Below are the code and all the weights of a small trained network. Each question names an input and a target symbol and asks about switching units off, where a switched-off unit gives its printed mean instead of its output.

import numpy as np


def w(rows, s, z=0):
    codes = np.array(rows[::2]) - 128.0
    scale = np.full(codes.shape[1], s)
    scale[-1] = z or s
    return codes * scale


def f(y):
    return np.maximum(y, 0)


def softmax(a):
    e = np.exp(a - a.max(-1, keepdims=True))
    return e / e.sum(-1, keepdims=True)


def log_softmax(a):
    a = a - a.max(-1, keepdims=True)
    return a - np.log(np.exp(a).sum(-1, keepdims=True))


def net(x, mask):
    ids = ['δεηλμφω'.index(c) for c in x.split()]
    T = len(ids)
    res = E[ids] + P[:T]
    r = res
    for j in range(2):
        rows = slice(3 * j, 3 * j + 3)
        q, k, v = (r @ M[0][rows].T for M in (Q, K, V))
        z = softmax(np.where(np.tri(T) > 0, q @ k.T / 3**0.5, -1e9)) @ v
        o = O[0][rows]
        res = res + np.where(mask[j], z, o[:, -1]) @ o[:, :-1]
    y = f(res @ A[0][:, :-1].T + A[0][:, -1])
    res = res + np.where(mask[2:10], y, B[0][:, -1]) @ B[0][:, :-1]
    return log_softmax(res[-1] @ U[:, :-1].T + U[:, -1])


Q, K, V, O, A, B = {}, {}, {}, {}, {}, {}
E = w([
[101,107,88],'δ',
[180,54,55],'ε',
[103,109,208],'η',
[228,71,84],'λ',
[78,42,168],'μ',
[2,219,197],'φ',
[40,159,11],'ω',
],0.0092)
P = w([
[182,163,254],'0',
[74,123,200],'1',
[75,104,162],'2',
[78,85,142],'3',
[84,70,125],'4',
[90,61,107],'5',
[86,48,102],'6',
[78,53,88],'7',
[84,31,78],'8',
[90,42,75],'9',
],0.0067)
Q[0] = w([
[89,147,162],'H1',
[199,115,197],'H1',
[118,253,114],'H1',
[157,73,49],'H2',
[156,123,61],'H2',
[209,112,209],'H2',
],0.012)
K[0] = w([
[55,170,255],'H1',
[232,91,185],'H1',
[115,248,121],'H1',
[16,82,54],'H2',
[99,43,118],'H2',
[128,255,168],'H2',
],0.0098)
V[0] = w([
[254,112,87],'H1',
[145,96,149],'H1',
[95,138,54],'H1',
[226,171,67],'H2',
[86,102,178],'H2',
[107,241,137],'H2',
],0.0091)
O[0] = w([
[89,231,125,60],'H1',
[141,144,138,164],'H1',
[67,109,109,102],'H1',
[136,222,111,2],'H2',
[115,103,82,202],'H2',
[2,199,83,23],'H2',
],0.0095,0.005)
A[0] = w([
[246,146,135,155],'N1',
[134,124,191,253],'N2',
[200,164,128,111],'N3',
[120,124,202,197],'N4',
[119,72,61,165],'N5',
[113,115,55,138],'N6',
[120,125,45,182],'N7',
[168,104,98,104],'N8',
],0.013,0.0045)
B[0] = w([
[92,138,51,177],'N1',
[93,113,8,206],'N2',
[254,146,156,141],'N3',
[19,126,77,186],'N4',
[157,177,220,248],'N5',
[73,219,147,154],'N6',
[33,228,141,153],'N7',
[167,109,166,182],'N8',
],0.0073,0.012)
U = w([
[167,143,144,14],'δ',
[165,144,106,6],'ε',
[171,146,84,53],'η',
[185,182,77,236],'λ',
[202,32,155,197],'μ',
[101,224,210,241],'φ',
[50,100,2,106],'ω',
],0.0078,0.0025)

Each question gives the input, a string of symbols that net reads in full, and the target symbol t.
The units are the heads (3 rows each of Q, K, V and O) and the neurons (one row each of A and B). Each row of codes is followed by its name. A weight is (code - 128) times the scale printed after its matrix; where a second scale follows, it is the last column's (O, A, B and U).
mask holds one flag per unit, heads first, then neurons. A switched-off unit (its flag False) gives its mean, the last column of its rows in O or B, instead of its output. The means were averaged over made-up inputs and are rounded, as every weight is.
A unit's drop is (log p(t) with every unit on - log p(t) with that unit switched off) / (log p(t) with every unit on - log p(t) with every unit switched off).
The circuit of an input: a set's keep is (log p(t) with only the set's units on - log p(t) with every unit switched off) / (log p(t) with every unit on - log p(t) with every unit switched off). Starting from all 10 units, units are removed one at a time, each time the one whose removal leaves the highest keep (on an exact tie, the one counted first), for as long as the keep stays at least 0.8.
units of the circuit, in order: the units of the circuit, biggest drop first
most important unit: the unit with the biggest drop
k most important neurons: the k neurons with the biggest drops, biggest first
heads that matter: for each layer, one digit per head in row order, 1 if its drop is at least 0.15 and else 0, layers parted by /
drop of u: that unit's drop, to one decimal
input μ ω η, target ω: units of the circuit, in order : (N4 N5)
input μ φ φ λ, target φ: heads that matter : 01
input ω ε λ μ μ ω ω δ, target φ: heads that matter : 10
input μ λ ω ω η ε, target φ: 3 most important neurons : (N7 N2 N6)
input φ μ η ω λ λ φ μ φ, target μ: heads that matter : 10
input ε λ λ ω ω μ λ η, target ω: most important unit : N5
input λ φ ω δ, target φ: units of the circuit, in order : (H2 N2 N7 N1)
input λ ε μ, target ω: units of the circuit, in order : (N5 N4 N2)
input δ ω λ η ω, target φ: heads that matter : 00
input λ η η φ, target ω: 4 most important neurons : (N5 N4 N2 N8)
input ω μ λ ω η ε, target φ: heads that matter : 10
input ω ω η η λ φ λ, target φ: heads that matter : 11
input η μ η φ, target ω: heads that matter : 00
input λ λ λ, target λ: heads that matter : 11
input ε λ λ, target λ: heads that matter : 11
input λ λ μ, target ω: drop of N8 : 0.1
input λ φ ω, target φ: drop of H1 : 0.0
input φ μ η η λ μ ω φ φ φ, target μ: drop of N7 : 0.2
